Here is a tiny trained network, its code and every weight. The questions are about switching its units off for an input and a class, where a switched-off unit gives its printed mean instead of its output.

import numpy as np


def w(rows, s, z=0):
    codes = np.array(rows[::2]) - 128.0
    scale = np.full(codes.shape[1], s)
    scale[-1] = z or s
    return codes * scale


def f(y):
    return y / 2 * (1 + np.tanh(0.7978845608 * (y + 0.044715 * y**3)))


def log_softmax(a):
    a = a - a.max(-1, keepdims=True)
    return a - np.log(np.exp(a).sum(-1, keepdims=True))


def net(x, mask):
    res = np.array(x, float).reshape(1, 5) / 4 @ E
    y = f(res @ A[0][:, :-1].T + A[0][:, -1])
    res = res + np.where(mask, y, B[0][:, -1]) @ B[0][:, :-1]
    return log_softmax(res[-1] @ U[:, :-1].T + U[:, -1])


A, B = {}, {}
E = w([
[152,29,198,78,109,52,124,174],'x0',
[113,139,16,198,74,57,128,60],'x1',
[141,112,112,118,72,102,122,213],'x2',
[145,75,158,44,72,106,119,129],'x3',
[118,203,110,131,30,122,138,2],'x4',
],0.0077)
A[0] = w([
[118,67,89,167,212,100,126,161,67],'N1',
[125,122,133,84,115,148,112,104,252],'N2',
[121,173,117,95,50,160,129,101,2],'N3',
[123,187,94,177,52,91,129,33,206],'N4',
[111,102,30,126,170,130,123,53,208],'N5',
[138,81,132,95,82,97,129,248,35],'N6',
[129,146,252,113,130,125,134,16,52],'N7',
[123,203,59,181,158,192,126,157,99],'N8',
[139,89,142,48,65,133,123,143,241],'N9',
[122,110,141,111,131,109,127,179,12],'N10',
[136,94,83,142,65,77,118,175,78],'N11',
[117,207,123,211,64,99,133,160,54],'N12',
[122,161,169,168,184,150,126,173,127],'N13',
[135,57,135,187,77,5,132,134,127],'N14',
],0.017,0.002)
B[0] = w([
[205,44,77,144,173,110,117,87,179],'N1',
[124,145,147,160,83,48,124,145,154],'N2',
[190,61,50,152,119,112,117,109,178],'N3',
[198,126,60,168,132,185,112,4,255],'N4',
[146,121,27,132,37,116,129,119,197],'N5',
[128,42,221,100,72,88,124,114,222],'N6',
[59,105,195,74,122,3,137,126,190],'N7',
[84,207,56,115,193,86,135,173,192],'N8',
[91,166,150,104,73,96,137,192,204],'N9',
[128,76,139,168,74,162,145,132,163],'N10',
[96,154,123,100,123,42,131,201,179],'N11',
[145,152,24,137,72,178,128,118,177],'N12',
[117,129,159,134,233,188,132,163,168],'N13',
[50,174,99,103,228,71,136,176,209],'N14',
],0.02,0.018)
U = w([
[192,52,210,166,190,188,126,153,108],'0',
[106,147,78,125,136,59,133,121,252],'1',
[72,217,175,138,183,214,154,195,45],'2',
[144,82,190,116,8,86,124,35,47],'3',
[89,70,255,64,60,86,148,181,171],'4',
[219,155,85,194,27,166,114,57,98],'5',
],0.0062,0.0044)

Each question gives the input, the list of numbers given to net, and the class t.
The units are the neurons (one row each of A and B). Each row of codes is followed by its name. A weight is (code - 128) times the scale printed after its matrix; where a second scale follows, it is the last column's (A, B and U).
mask holds one flag per neuron, in row order. A switched-off neuron (its flag False) gives its mean, the last column of its row in B, instead of its output. The means were averaged over made-up inputs and are rounded, as every weight is.
A unit's drop is (log p(t) with every unit on - log p(t) with that unit switched off) / (log p(t) with every unit on - log p(t) with every unit switched off).
The circuit of an input: a set's keep is (log p(t) with only the set's units on - log p(t) with every unit switched off) / (log p(t) with every unit on - log p(t) with every unit switched off). Starting from the 12 units with the biggest drops (on a tie, the unit counted first), units are removed one at a time, each time the one whose removal leaves the highest keep (on an exact tie, the one counted first), for as long as the keep stays at least 0.8.
circuit, biggest first: the units of the circuit, biggest drop first
k most important neurons: the k neurons with the biggest drops, biggest first
drop of u: that unit's drop, to one decimal
input [6,4,-8,-8,-5], class 0: 2 most important neurons	[N1, N13]
input [-6,-8,4,3,-1], class 4: circuit, biggest first	[N4]
input [-6,-2,-4,-3,5], class 5: 2 most important neurons	[N4, N14]
input [-5,-6,2,-4,-6], class 2: 3 most important neurons	[N8, N4, N13]
input [4,1,-5,-1,3], class 3: 2 most important neurons	[N8, N7]
input [4,-3,7,-3,6], class 4: circuit, biggest first	[N4, N8]
input [-6,-3,5,3,-6], class 4: 4 most important neurons	[N4, N6, N3, N12]
input [-8,-2,-2,-6,-7], class 2: 2 most important neurons	[N13, N8]
input [-5,-1,-4,-2,2], class 5: 4 most important neurons	[N14, N4, N11, N5]
input [1,-1,-1,-1,4], class 5: 2 most important neurons	[N6, N14]
input [-7,-8,0,0,-7], class 2: 2 most important neurons	[N8, N4]
input [-1,6,7,7,5], class 5: 2 most important neurons	[N4, N12]
input [-5,-4,-7,-8,-4], class 2: 2 most important neurons	[N13, N8]
input [1,8,1,4,3], class 5: circuit, biggest first	[N4]
input [-1,-3,2,5,6], class 3: 3 most important neurons	[N7, N14, N8]
input [-4,5,2,7,-7], class 4: drop of N4	0.3
input [0,-1,0,1,-8], class 0: drop of N1	0.2
input [-1,2,-3,3,-8], class 0: drop of N9	0.0
